Here is a tiny trained network, its code and every weight. The questions are about switching its units off for an input and a class, where a switched-off unit gives its printed mean instead of its output.

import numpy as np


def w(rows, s, z=0):
    codes = np.array(rows[::2]) - 128.0
    scale = np.full(codes.shape[1], s)
    scale[-1] = z or s
    return codes * scale


def norm(h):
    return h / np.sqrt((h * h).mean(-1, keepdims=True) + 1e-5)


def f(y):
    return y / 2 * (1 + np.tanh(0.7978845608 * (y + 0.044715 * y**3)))


def log_softmax(a):
    a = a - a.max(-1, keepdims=True)
    return a - np.log(np.exp(a).sum(-1, keepdims=True))


def net(x, mask):
    res = np.array(x, float).reshape(1, 7) / 4 @ E
    u = 0
    for l in range(3):
        y = f(norm(res) @ A[l][:, :-1].T + A[l][:, -1])
        res = res + np.where(mask[u : u + 4], y, B[l][:, -1]) @ B[l][:, :-1]
        u += 4
    return log_softmax(norm(res)[-1] @ U[:, :-1].T + U[:, -1])


A, B = {}, {}
E = w([
[131,131,128,128,130,126,129,130,130],'x0',
[166,118,186,121,133,94,149,105,50],'x1',
[131,153,37,209,119,8,139,146,97],'x2',
[130,65,110,111,92,124,192,196,102],'x3',
[118,188,174,189,132,174,148,187,107],'x4',
[129,128,130,126,127,129,129,129,127],'x5',
[140,147,72,104,201,178,191,116,107],'x6',
],0.013)
A[0] = w([
[57,144,27,113,68,226,73,173,212,28],'L0N1',
[164,124,229,74,132,107,129,101,18,3],'L0N2',
[165,51,185,39,96,170,199,247,183,164],'L0N3',
[179,103,211,97,3,111,28,193,176,47],'L0N4',
],0.0068,0.0055)
B[0] = w([
[248,121,160,124,120,104,143,160,206,177],'L0N1',
[209,115,143,140,119,123,115,141,177,160],'L0N2',
[125,124,89,103,92,139,84,160,76,254],'L0N3',
[72,124,130,192,109,161,227,38,150,190],'L0N4',
],0.015,0.0059)
A[1] = w([
[87,208,221,216,121,218,155,254,124,29],'L1N1',
[120,39,85,26,99,75,128,40,180,2],'L1N2',
[97,164,180,90,145,199,36,83,140,86],'L1N3',
[109,85,177,28,90,174,101,81,182,134],'L1N4',
],0.0083,0.0078)
B[1] = w([
[84,28,171,37,254,64,62,108,130,214],'L1N1',
[80,87,217,69,250,41,132,165,133,181],'L1N2',
[141,146,58,92,34,140,78,137,93,196],'L1N3',
[125,163,141,228,217,190,77,170,71,253],'L1N4',
],0.012,0.0057)
A[2] = w([
[243,125,191,117,122,106,159,75,58,77],'L2N1',
[155,162,79,59,194,198,199,107,110,61],'L2N2',
[144,245,157,107,162,121,69,49,155,3],'L2N3',
[107,122,101,122,132,149,135,146,207,22],'L2N4',
],0.012,0.0052)
B[2] = w([
[152,149,107,131,138,173,119,176,239,238],'L2N1',
[67,143,206,190,61,95,131,62,170,252],'L2N2',
[140,45,105,61,73,115,239,203,64,249],'L2N3',
[216,91,255,125,114,134,186,168,156,140],'L2N4',
],0.016,0.0043)
U = w([
[254,141,151,153,143,156,127,178,226,109],'0',
[106,95,172,95,248,87,113,124,99,107],'1',
[145,178,78,155,118,164,75,118,89,253],'2',
[69,140,192,195,63,140,179,61,165,85],'3',
[150,104,92,65,39,153,165,184,64,60],'4',
],0.02,0.017)

Each question gives the input, the list of numbers given to net, and the class t.
The units are the neurons (one row each of A and B). Each row of codes is followed by its name. A weight is (code - 128) times the scale printed after its matrix; where a second scale follows, it is the last column's (A, B and U).
mask holds one flag per neuron, layer by layer. A switched-off neuron (its flag False) gives its mean, the last column of its row in B, instead of its output. The means were averaged over made-up inputs and are rounded, as every weight is.
A unit's drop is (log p(t) with every unit on - log p(t) with that unit switched off) / (log p(t) with every unit on - log p(t) with every unit switched off).
The circuit of an input: a set's keep is (log p(t) with only the set's units on - log p(t) with every unit switched off) / (log p(t) with every unit on - log p(t) with every unit switched off). Starting from all 12 units, units are removed one at a time, each time the one whose removal leaves the highest keep (on an exact tie, the one counted first), for as long as the keep stays at least 0.8.
circuit, biggest first: the units of the circuit, biggest drop first
unit that matters most: the unit with the biggest drop
top k neurons: the k neurons with the biggest drops, biggest first
top k neurons in layer l: the k neurons of layer l with the biggest drops, biggest first
input [-2,3,-6,-6,-4,-5,-6], class 2: top 3 neurons	[L1N4; L2N2; L1N3]
input [7,0,-8,-5,2,6,0], class 2: circuit, biggest first	[L1N3]
input [8,1,-5,-3,4,-5,-5], class 2: top 2 neurons	[L2N2; L1N3]
input [6,0,-8,3,-5,0,8], class 2: top 3 neurons	[L1N4; L0N3; L0N4]
input [7,-1,8,6,-8,-3,-8], class 1: circuit, biggest first	[L1N2; L0N3]
input [7,5,-5,7,7,-1,-6], class 1: top 4 neurons	[L1N1; L2N3; L1N3; L0N4]
input [6,0,-8,-7,-2,-6,-6], class 2: top 3 neurons	[L1N4; L1N3; L2N2]
input [-8,-7,-1,-4,0,-3,-6], class 0: top 3 neurons	[L0N1; L2N2; L2N4]
input [-7,-6,8,4,8,-8,-4], class 1: circuit, biggest first	[L1N1; L0N3]
input [7,-2,-6,-3,-2,0,-6], class 2: top 2 neurons	[L1N4; L2N2]
input [-1,2,0,-6,-4,2,-7], class 3: top 2 neurons	[L0N4; L0N3]
input [0,1,-8,0,1,-6,8], class 2: top 3 neurons	[L1N4; L0N3; L1N3]
input [1,-3,-8,6,-3,1,2], class 2: top 2 neurons	[L1N4; L2N3]
input [-5,-6,1,6,-5,2,2], class 0: circuit, biggest first	[L0N1]
input [-8,0,7,-4,-7,-4,0], class 1: top 2 neurons	[L1N2; L0N3]
input [6,8,-2,6,-5,-2,-7], class 0: top 2 neurons	[L2N1; L0N2]
input [-5,1,5,8,-8,-5,0], class 1: top 4 neurons	[L1N2; L2N3; L1N3; L0N3]
input [-2,4,0,3,5,5,6], class 3: top 2 neurons in layer 1	[L1N4; L1N2]
input [-5,-5,-1,6,3,5,6], class 3: top 3 neurons in layer 2	[L2N2; L2N3; L2N1]
input [2,5,-3,5,3,-2,2], class 0: unit that matters most	L0N2
input [0,-2,-6,1,-5,-2,-4], class 2: top 2 neurons in layer 1	[L1N4; L1N1]
input [-1,-7,6,-6,-6,-7,-7], class 0: top 2 neurons in layer 2	[L2N2; L2N4]
input [-1,0,7,2,-7,-7,5], class 1: top 2 neurons in layer 1	[L1N2; L1N3]
input [0,-8,-3,-7,-7,1,7], class 0: top 2 neurons in layer 1	[L1N1; L1N4]
input [-1,0,4,5,2,-6,-6], class 3: top 2 neurons in layer 1	[L1N4; L1N3]
